Here is a tiny trained network, its code and every weight. The questions are about switching its units off for an input and a class, where a switched-off unit gives its printed mean instead of its output.

import numpy as np


def w(rows, s, z=0):
    codes = np.array(rows[::2]) - 128.0
    scale = np.full(codes.shape[1], s)
    scale[-1] = z or s
    return codes * scale


def norm(h):
    return h / np.sqrt((h * h).mean(-1, keepdims=True) + 1e-5)


def f(y):
    return np.maximum(y, 0)


def log_softmax(a):
    a = a - a.max(-1, keepdims=True)
    return a - np.log(np.exp(a).sum(-1, keepdims=True))


def net(x, mask):
    res = np.array(x, float).reshape(1, 2) / 4 @ E
    u = 0
    for l in range(2):
        y = f(norm(res) @ A[l][:, :-1].T + A[l][:, -1])
        res = res + np.where(mask[u : u + 7], y, B[l][:, -1]) @ B[l][:, :-1]
        u += 7
    return log_softmax(norm(res)[-1] @ U[:, :-1].T + U[:, -1])


A, B = {}, {}
E = w([
[116,101,106,164,103,142,109,161],'x0',
[62,78,24,101,83,124,41,255],'x1',
],0.0085)
A[0] = w([
[130,119,112,116,117,137,117,175,192],'0.n0',
[127,106,109,178,95,127,119,210,254],'0.n1',
[128,104,102,130,105,114,126,183,27],'0.n2',
[124,91,91,184,94,133,115,231,14],'0.n3',
[124,107,95,170,87,136,120,167,32],'0.n4',
[113,72,79,245,71,144,115,246,64],'0.n5',
[120,127,127,168,118,161,131,140,60],'0.n6',
],0.013,0.002)
B[0] = w([
[67,132,121,97,129,87,142,88,176],'0.n0',
[144,51,112,51,251,148,87,83,209],'0.n1',
[139,153,76,186,39,168,160,141,179],'0.n2',
[160,186,95,243,140,245,113,109,222],'0.n3',
[153,133,156,139,73,98,162,236,180],'0.n4',
[160,103,193,169,148,37,48,217,253],'0.n5',
[116,121,73,137,100,123,165,91,142],'0.n6',
],0.014,0.017)
A[1] = w([
[169,91,214,237,204,198,51,247,178],'1.n0',
[57,163,131,58,52,16,139,195,38],'1.n1',
[77,154,123,120,90,129,112,242,178],'1.n2',
[128,154,96,135,126,195,93,146,192],'1.n3',
[156,148,205,187,132,148,190,58,3],'1.n4',
[156,155,135,104,104,133,156,138,80],'1.n5',
[226,146,144,125,67,176,254,124,87],'1.n6',
],0.014,0.0025)
B[1] = w([
[173,144,88,115,90,2,89,155,255],'1.n0',
[157,129,113,146,116,69,93,162,131],'1.n1',
[142,138,153,146,139,124,151,89,157],'1.n2',
[77,119,153,148,109,112,153,133,151],'1.n3',
[159,141,174,155,127,154,170,145,201],'1.n4',
[120,110,115,164,109,135,128,119,137],'1.n5',
[160,155,185,126,153,136,146,111,180],'1.n6',
],0.021,0.028)
U = w([
[122,84,104,68,221,166,74,85,49],'0',
[15,125,88,167,110,156,125,110,70],'1',
[221,179,245,167,173,198,180,113,201],'2',
[139,136,82,80,106,238,82,137,1],'3',
[181,142,85,174,117,2,33,181,211],'4',
],0.011,0.0046)

Each question gives the input, the list of numbers given to net, and the class t.
The units are the neurons (one row each of A and B). Each row of codes is followed by its name. A weight is (code - 128) times the scale printed after its matrix; where a second scale follows, it is the last column's (A, B and U).
mask holds one flag per neuron, layer by layer. A switched-off neuron (its flag False) gives its mean, the last column of its row in B, instead of its output. The means were averaged over made-up inputs and are rounded, as every weight is.
A unit's drop is (log p(t) with every unit on - log p(t) with that unit switched off) / (log p(t) with every unit on - log p(t) with every unit switched off).
The circuit of an input: a set's keep is (log p(t) with only the set's units on - log p(t) with every unit switched off) / (log p(t) with every unit on - log p(t) with every unit switched off). Starting from the 12 units with the biggest drops (on a tie, the unit counted first), units are removed one at a time, each time the one whose removal leaves the highest keep (on an exact tie, the one counted first), for as long as the keep stays at least 0.8.
circuit, biggest first: the units of the circuit, biggest drop first
top k neurons: the k neurons with the biggest drops, biggest first
top k neurons in layer l: the k neurons of layer l with the biggest drops, biggest first
drop when u is switched off: that unit's drop, to one decimal
input [-3,-1], class 2: circuit, biggest first -> (0.n5 1.n0)
input [2,-4], class 2: top neuron in layer 0 -> (0.n5)
input [-1,0], class 2: circuit, biggest first -> (0.n5 1.n0 0.n3)
input [-2,-3], class 2: top 3 neurons -> (0.n5 0.n1 1.n0)
input [-3,0], class 2: top 3 neurons -> (0.n0 0.n5 1.n0)
input [-7,4], class 1: top 2 neurons in layer 1 -> (1.n0 1.n4)
input [-3,-4], class 2: top 2 neurons -> (0.n5 1.n0)
input [-6,3], class 1: top 3 neurons -> (0.n5 1.n0 0.n4)
input [2,-3], class 2: top 2 neurons in layer 0 -> (0.n5 0.n1)
input [-1,-8], class 2: drop when 1.n3 is switched off -> 0.0
input [0,-7], class 2: drop when 0.n5 is switched off -> 2.3
input [-4,-6], class 2: drop when 1.n0 is switched off -> 0.1
